Below is a small trained network, with its code and all its weights. Each question gives an input and a target symbol and asks what happens when units are switched off, that is, made to give their printed mean instead of their output.

import numpy as np


def w(rows, s, z=0):
    codes = np.array(rows[::2]) - 128.0
    scale = np.full(codes.shape[1], s)
    scale[-1] = z or s
    return codes * scale


def f(y):
    return np.maximum(y, 0)


def softmax(a):
    e = np.exp(a - a.max(-1, keepdims=True))
    return e / e.sum(-1, keepdims=True)


def log_softmax(a):
    a = a - a.max(-1, keepdims=True)
    return a - np.log(np.exp(a).sum(-1, keepdims=True))


def net(x, mask):
    ids = ['ΘΠΦαβδεζημξστψω'.index(c) for c in x.split()]
    T = len(ids)
    res = E[ids] + P[:T]
    q, k, v = (res @ M[0].T for M in (Q, K, V))
    z = softmax(np.where(np.tri(T) > 0, q @ k.T / 3**0.5, -1e9)) @ v
    res = res + np.where(mask[0], z, O[0][:, -1]) @ O[0][:, :-1]
    y = f(res @ A[0][:, :-1].T + A[0][:, -1])
    res = res + np.where(mask[1:13], y, B[0][:, -1]) @ B[0][:, :-1]
    return log_softmax(res[-1] @ U[:, :-1].T + U[:, -1])


Q, K, V, O, A, B = {}, {}, {}, {}, {}, {}
E = w([
[177,201,144,148],'Θ',
[124,190,147,181],'Π',
[164,176,138,148],'Φ',
[170,132,98,107],'α',
[101,124,148,139],'β',
[88,88,82,111],'δ',
[195,101,189,139],'ε',
[8,69,149,175],'ζ',
[141,136,81,121],'η',
[198,38,224,136],'μ',
[207,118,197,143],'ξ',
[70,174,147,203],'σ',
[121,158,171,185],'τ',
[123,154,151,173],'ψ',
[129,180,170,187],'ω',
],0.017)
P = w([
[178,85,85,101],'0',
[133,83,153,222],'1',
[156,107,103,90],'2',
[141,108,137,221],'3',
[141,117,126,66],'4',
[132,123,117,223],'5',
[123,128,149,47],'6',
[132,139,100,223],'7',
[108,139,172,34],'8',
[134,153,76,216],'9',
[97,151,192,19],'10',
[132,162,51,208],'11',
[79,163,215,3],'12',
[84,172,53,214],'13',
],0.017)
Q[0] = w([
[141,113,46,181],'h1',
[175,134,91,247],'h1',
[131,103,127,170],'h1',
],0.016)
K[0] = w([
[97,166,150,58],'h1',
[72,181,234,6],'h1',
[102,100,157,34],'h1',
],0.012)
V[0] = w([
[14,113,44,174],'h1',
[74,2,115,59],'h1',
[179,83,72,116],'h1',
],0.0087)
O[0] = w([
[134,61,8,133,88],'h1',
[86,106,124,57,145],'h1',
[100,209,91,96,250],'h1',
],0.012,0.0019)
A[0] = w([
[129,107,167,33,101],'n1',
[171,174,121,231,170],'n2',
[166,123,94,91,190],'n3',
[135,66,127,180,21],'n4',
[70,119,103,249,29],'n5',
[203,173,83,95,90],'n6',
[168,135,149,210,1],'n7',
[138,210,92,152,193],'n8',
[76,213,67,167,87],'n9',
[110,120,206,173,146],'n10',
[66,223,29,151,87],'n11',
[198,148,97,115,67],'n12',
],0.012,0.0033)
B[0] = w([
[197,197,44,118,168],'n1',
[92,167,62,143,254],'n2',
[147,112,131,30,203],'n3',
[161,244,80,125,156],'n4',
[218,148,129,28,221],'n5',
[67,122,254,105,206],'n6',
[92,144,31,57,189],'n7',
[74,88,181,126,239],'n8',
[147,113,137,186,224],'n9',
[88,97,133,170,219],'n10',
[196,3,153,186,251],'n11',
[100,119,208,203,175],'n12',
],0.0074,0.0079)
U = w([
[64,144,141,132,61],'Θ',
[141,31,160,118,107],'Π',
[135,157,102,130,123],'Φ',
[108,140,146,64,200],'α',
[92,148,170,121,57],'β',
[104,107,156,206,172],'δ',
[247,174,108,112,52],'ε',
[194,176,142,139,95],'ζ',
[90,146,203,142,4],'η',
[161,91,78,89,44],'μ',
[174,89,126,224,238],'ξ',
[182,181,128,122,89],'σ',
[108,150,120,139,142],'τ',
[102,154,100,87,119],'ψ',
[1,114,81,91,155],'ω',
],0.014,0.0045)

Each question gives the input, a string of symbols that net reads in full, and the target symbol t.
The units are the heads (3 rows each of Q, K, V and O) and the neurons (one row each of A and B). Each row of codes is followed by its name. A weight is (code - 128) times the scale printed after its matrix; where a second scale follows, it is the last column's (O, A, B and U).
mask holds one flag per unit, heads first, then neurons. A switched-off unit (its flag False) gives its mean, the last column of its rows in O or B, instead of its output. The means were averaged over made-up inputs and are rounded, as every weight is.
A unit's drop is (log p(t) with every unit on - log p(t) with that unit switched off) / (log p(t) with every unit on - log p(t) with every unit switched off).
The circuit of an input: a set's keep is (log p(t) with only the set's units on - log p(t) with every unit switched off) / (log p(t) with every unit on - log p(t) with every unit switched off). Starting from the 12 units with the biggest drops (on a tie, the unit counted first), units are removed one at a time, each time the one whose removal leaves the highest keep (on an exact tie, the one counted first), for as long as the keep stays at least 0.8.
circuit, biggest first: the units of the circuit, biggest drop first
most important unit: the unit with the biggest drop
top k neurons: the k neurons with the biggest drops, biggest first
drop when u is switched off: that unit's drop, to one decimal
input α μ α η δ η η Φ δ Θ σ α, target ε: circuit, biggest first => [h1; n5; n4]
input η η Π η δ α η η Θ, target η: top 2 neurons => [n6; n12]
input ζ μ ε Θ μ δ Θ β, target ω: most important unit => n7
input η β η η α ψ σ, target ξ: circuit, biggest first => [h1; n11]
input ω η ζ α ε ψ δ α, target Π: circuit, biggest first => [h1; n11; n2]
input η ψ α, target α: top 3 neurons => [n6; n3; n11]
input η μ α ζ α δ ζ ε ζ Π δ ζ, target Π: circuit, biggest first => [n11; n5]
input ψ η η α η α η η ε Π Θ η η η, target ξ: top 2 neurons => [n11; n9]
input ξ η ζ Π, target μ: circuit, biggest first => [h1; n5]
input μ ζ α η Π η ψ η η η η η σ ξ, target ε: circuit, biggest first => [h1; n5; n4]
input ψ η Φ α ζ Θ δ η ζ α η Θ σ ω, target ε: top 2 neurons => [n5; n4]
input ψ μ σ ψ α α ω η ω μ Φ σ Θ Θ, target ω: circuit, biggest first => [h1; n7; n2; n10]
input η σ α η η δ α α η σ δ δ, target Π: top 2 neurons => [n11; n2]
input σ η ζ α, target μ: circuit, biggest first => [h1]
input α η η η α η δ, target μ: circuit, biggest first => [h1; n8]
input ζ η Θ τ, target ω: circuit, biggest first => [n7; n2]
input μ η δ δ δ, target μ: circuit, biggest first => [h1; n8; n1]
input η σ μ η η η η η Θ ζ σ δ, target ε: top 2 neurons => [n5; n4]
input α η α ξ η η μ, target ε: top 2 neurons => [n1; n8]
input η α η ζ ε μ η ζ ε, target ε: most important unit => n1
input ω ζ α σ η β μ α Φ η μ ζ σ Π, target ε: top 2 neurons => [n5; n4]
input α η η ψ μ α β η δ α, target Π: drop when h1 is switched off => 0.6
input δ δ Π α ζ η, target μ: drop when h1 is switched off => 0.8
input μ ψ α, target α: drop when n8 is switched off => 0.0
